cols: X F D K P L R H
<116>: [ 1.71 -5.41  1.32  4.49 -5.80  4.62 -4.22 -3.28]
<148>: [-2.84  2.38  0.79 -0.58 -4.36  6.10  0.71 -2.26]
<155>: [-5.81 -3.28  1.32  4.49 -4.22  1.71  4.62 -5.41]
<120>: [-4.78  0.08 -5.34 -3.21 -2.70 -0.82  2.66  1.38]
<22>: [ 2.42 -3.36  1.19  2.85  0.28 -1.63 -3.09  3.12]
<169>: [-2.22  7.06 -1.73 -2.92  0.96  4.92  4.46 -0.12]
<79>: [-4.68 -0.01  8.12  2.99  7.32  3.08 -3.07  7.17]
<30>: [ 0.39  3.81  2.17  3.10  1.26  3.43 -4.91 -0.87]
col: [-1.73  8.12  2.17] | D
perm: [-5.81 -5.41 -4.22 -3.28  1.32  1.71  4.49  4.62] | <155>
perm: [ 7.17 -3.07  3.08  7.32  2.99  8.12 -0.01 -4.68] | <79>

cols: C J N Z A
<18>: [-4.42 -2.83 -7.05 -6.80 -1.15]
<77>: [ 0.49  1.90  4.78 -0.22  3.77]
<108>: [-0.22  3.77  4.77  1.90  0.49]
perm: [-7.05 -6.80 -4.42 -2.83 -1.15] | <18>
col: [1.90 3.77] | J
col: [-7.05  4.78] | N
perm: [-0.22  0.49  1.90  3.77  4.77] | <108>
col: [-6.80 -0.22] | Z

cols: Y T G S W M E V Q B
<78>: [-5.24  0.04 -4.92  0.39  4.76 -0.02  0.27 -5.31 -4.38 -1.04]
<134>: [-2.43  3.16  0.94 -0.05  3.97 -0.02 -0.03 -2.29  0.81  2.08]
<41>: [ 5.93  5.32  5.61 -7.04  0.58  0.34  0.27  0.31  2.03  5.64]
<75>: [ 2.40 -3.78 -2.54  0.17 -1.67 -0.35 -0.20  0.21 -2.18 -3.34]
<142>: [ 0.78 -3.63 -2.93 -1.56 -1.14 -1.71 -1.00  3.18 -2.84 -3.55]
<168>: [ 5.93  0.27  5.64  0.58 -7.04  0.31  0.34  5.61  5.31  2.03]
<98>: [-1.36  2.10  5.66  0.65  2.76 -0.46  0.25 -1.20  6.08  1.77]
col: [-1.00  0.34] | E
perm: [-7.04  0.27  0.31  0.34  0.58  2.03  5.31  5.61  5.64  5.93] | <168>

cols: kalun nopu bib Gikuv Sel
<128>: [-2.63  4.34  2.70 -0.62 -0.31]
<207>: [ 7.89  0.69  1.29  7.55 -1.11]
<14>: [ 1.40 -2.68 -1.76  0.79 -0.17]
<138>: [-1.53  3.29  2.82 -0.15  0.33]
<210>: [-4.76 -5.47  0.23 -1.43  6.29]
<122>: [ 0.58 -1.03 -1.14 -0.47 -1.01]
<189>: [-0.12  0.32  0.42 -0.06  0.10]
<16>: [-1.81  6.93 -5.71 -4.41  0.50]
<105>: [ 7.09  1.80  1.66  7.62 -1.38]
<145>: [ 1.57 -2.62 -1.73  0.70 -0.12]
<84>: [ 7.09  1.80  1.66  0.08 -0.19]
<123>: [-5.71 -4.42  0.50 -1.81  6.93]
col: [ 6.29 -1.01  0.10  0.50 -1.38 -0.12 -0.19] | Sel
col: [ 0.23 -1.14  0.42] | bib
perm: [-5.71  0.50  6.93 -4.42 -1.81] | <123>
col: [-0.15 -1.43 -0.47] | Gikuv
col: [ 1.29 -1.76  2.82  0.23 -1.14  0.42 -5.71] | bib

cols: mit sumu novef buvut Nenab Nema Paduz Pafe
<72>: [-2.13 -6.38 -0.23 -1.35 -0.08 -0.10  1.42 -7.20]
<119>: [ 2.13 -6.38 -0.23 -1.35 -0.08 -0.10  1.42 -7.20]
<124>: [-2.13 -6.38 -0.23 -1.35 -0.08 -0.10  1.42  4.55]
perm: [-7.20  1.42 -0.10 -0.08 -1.35 -0.23 -6.38  2.13] | <119>
[-2.13 -6.38 -0.23 -1.35 -0.08 -0.10  1.42  4.55] | <124>

cols: bozi viv Satu mivo Reni rak sev tum
<8>: [-3.03 -1.41  5.62  1.53 -2.10  2.05  2.86  1.14]
<206>: [ 0.69  0.54 -2.43 -0.98 -0.89  2.90 -4.05  2.21]
<196>: [-1.51  4.22  3.62 -2.37 -2.83  3.10  1.88  4.24]
<62>: [ 1.59  2.68  8.18 -1.22  4.66 -1.05 -0.81 -1.63]
<178>: [ 2.05 -3.03 -2.10 -1.41  1.14  5.62  2.86  1.52]
<99>: [ 1.54 -1.80 -3.38 -2.29  3.31 -0.43 -1.23  4.01]
<34>: [ 3.20 -0.95 -0.63  1.56 -2.82  0.48  1.36 -4.77]
<91>: [-3.54  1.71 -0.35 -4.08 -2.52  2.11 -2.68  2.39]
<10>: [-3.03 -3.01  1.30 -1.70 -3.82 -6.97  1.38  0.83]
<152>: [ 1.71  0.97  1.57  1.71  2.63 -5.23  1.65 -3.74]
<209>: [-3.54  1.71 -0.35 -4.08 -2.52  2.11 -2.68  1.96]
col: [-0.98 -2.37 -1.22 -1.41 -2.29  1.56 -4.08 -1.70  1.71 -4.08] | mivo
perm: [-1.41 -3.03  2.05  1.14  2.86  1.53 -2.10  5.62] | <8>
perm: [ 2.39 -2.68  2.11 -2.52 -4.08 -0.35  1.71 -3.54] | <91>
perm: [ 1.52  2.86  5.62  1.14 -1.41 -2.10 -3.03  2.05] | <178>

cols: Tero vifu kad zit
<140>: [-3.00 -2.02  3.74  3.18]
<83>: [ 1.72 -0.94 -1.99 -0.72]
<154>: [-9.39 -1.01  3.91  7.13]
<103>: [-4.32  3.86 -4.08  4.21]
<93>: [ 1.53 -4.78  1.46 -2.89]
<117>: [-3.59  3.84 -2.52  3.72]
<110>: [ 4.22 -2.49  0.06 -4.57]
<33>: [-1.51 -0.46  2.22  0.77]
col: [ 3.86 -4.78  3.84 -2.49] | vifu
col: [ 3.74 -1.99  3.91] | kad
col: [ 3.84 -2.49] | vifu
perm: [ 1.46 -4.78  1.53 -2.89] | <93>

cols: rebap deto sive Dasu ratif tizuk
<51>: [ 0.03  1.71 -3.83  3.58 -2.52 -4.86]
<104>: [ 1.71  3.58 -3.83 -2.52  0.03 -4.87]
<90>: [-4.23  0.77  9.17  6.62 -1.02 -0.01]
col: [ 0.03 -1.02] | ratif
col: [-4.86 -4.87] | tizuk
perm: [-2.52  0.03 -4.87  1.71  3.58 -3.83] | <104>
perm: [-3.83  3.58 -2.52 -4.86  0.03  1.71] | <51>
col: [ 3.58 -2.52] | Dasu
perm: [ 9.17  6.62 -1.02 -0.01 -4.23  0.77] | <90>
perm: [-4.86  0.03 -3.83  3.58 -2.52  1.71] | <51>

cols: gadop vabo Nav soz ded mis
<58>: [-1.74 -1.96  5.81 -6.44  8.29  4.40]
<43>: [-7.41 -2.85 -7.35  8.33  3.40  8.26]
<17>: [ 5.26 -6.43 -7.36 -7.74 -0.70  7.08]
<111>: [-8.35  7.77 -1.02 -9.18  0.75 -9.10]
<107>: [ 7.77  0.75 -1.01 -9.10 -9.18 -8.35]
col: [-8.35  7.77] | gadop
perm: [-9.18 -9.10 -8.35 -1.02  0.75  7.77] | <111>
col: [ 8.33 -7.74 -9.18 -9.10] | soz

cols: goro gozat Rul sus
<28>: [ 6.06 -6.57 -2.00  2.99]
<52>: [ 8.99 -1.39 -3.85 -1.84]
<112>: [-6.57  2.99  6.06 -1.99]
perm: [-3.85 -1.84 -1.39  8.99] | <52>
perm: [ 6.06 -1.99 -6.57  2.99] | <112>

cols: loduk dag tidat bak Zos megi muval
<21>: [-2.72 -0.07  0.90  1.10 -0.25 -4.20 -6.92]
<135>: [-1.23 -0.19 -0.28 -0.57 -0.26 -2.37  1.80]
<66>: [ 0.42 -0.49  0.58  0.05  0.16  0.01 -4.26]
<92>: [-1.54 -0.15  0.07 -0.48 -0.11 -1.28 -6.47]
<54>: [ 0.58 -0.49  0.01  0.04  0.16  0.42 -4.26]
<68>: [-4.20 -0.07 -2.72  1.11 -6.92 -0.25  0.90]
<100>: [ 1.83 -0.16 -0.55 -0.13 -0.13 -0.59 -5.24]
<59>: [-0.16  1.83 -0.12 -0.13 -5.24 -0.55 -0.59]
col: [-0.26  0.16] | Zos
perm: [-5.24 -0.59 -0.55 -0.16 -0.13 -0.13  1.83] | <100>
perm: [ 1.11 -6.92 -0.25  0.90 -4.20 -0.07 -2.72] | <68>
perm: [ 0.42  0.01  0.58  0.16 -0.49 -4.26  0.04] | <54>
perm: [-4.20  0.90  1.10 -0.25 -6.92 -0.07 -2.72] | <21>

cols: poder davu nalik Mun Nok pozov zuzak
<7>: [-3.65 -6.56  4.70  0.79  6.51  2.32  4.09]
<64>: [ 7.10  4.96  8.52  3.96  5.23 -6.49 -1.56]
<31>: [ 6.51 -6.56 -3.65  2.32  0.79  4.71  4.09]
col: [-6.56  4.96] | davu
col: [ 4.96 -6.56] | davu
perm: [ 0.79  4.71  4.09  6.51 -6.56 -3.65  2.32] | <31>
col: [ 4.09 -1.56] | zuzak
perm: [-1.56 -6.49  5.23  3.96  8.52  4.96  7.10] | <64>

cols: reb Dad tel vov
<114>: [-0.81  1.01  7.70  1.82]
<57>: [-5.21 -0.72 -1.99 -1.63]
<13>: [ 7.70  1.00 -0.81  1.82]
perm: [ 1.82 -0.81  7.70  1.00] | <13>
perm: [-1.63 -1.99 -0.72 -5.21] | <57>
col: [-0.72  1.00] | Dad
perm: [-1.99 -0.72 -5.21 -1.63] | <57>
col: [ 1.82 -1.63] | vov
perm: [-0.81  1.82  7.70  1.00] | <13>
perm: [ 1.82  7.70  1.00 -0.81] | <13>

cols: sapir noge logiv Mepap Girar Gofe
<136>: [ 3.46  6.88  3.76 -8.73  7.67  0.96]
<131>: [ 0.39  0.08 -0.48  0.84  5.68 -3.30]
<165>: [-1.19 -3.31 -0.22 -0.22  2.01  3.01]
<172>: [ 3.64 -1.04  4.02  1.97  6.96  4.34]
<82>: [-1.99 -3.49 -0.76 -1.14 -7.08 -5.00]
<45>: [-5.43 -4.72 -3.82 -1.69  3.30 -4.64]
<19>: [-1.15  0.51  6.74  2.89  2.03  8.40]
<20>: [-1.12 -3.13 -1.42 -2.59  3.08  1.62]
<25>: [-2.95 -4.41  2.49  2.21 -5.65 -2.49]
<127>: [ 3.76  0.96  6.87  3.46  7.67 -8.73]
<183>: [-3.13 -2.59  1.62 -1.12 -1.42  3.07]
<61>: [-1.86 -5.51  0.23 -3.01 -0.44 -5.96]
perm: [-8.73  0.96  3.46  3.76  6.87  7.67] | <127>
perm: [ 3.07 -1.42 -1.12  1.62 -2.59 -3.13] | <183>
col: [-0.22  1.97 -1.14 -1.69  2.89] | Mepap
col: [ 0.39 -1.19  3.64 -1.99 -5.43 -1.15 -1.12 -2.95  3.76] | sapir
col: [-4.41  0.96] | noge

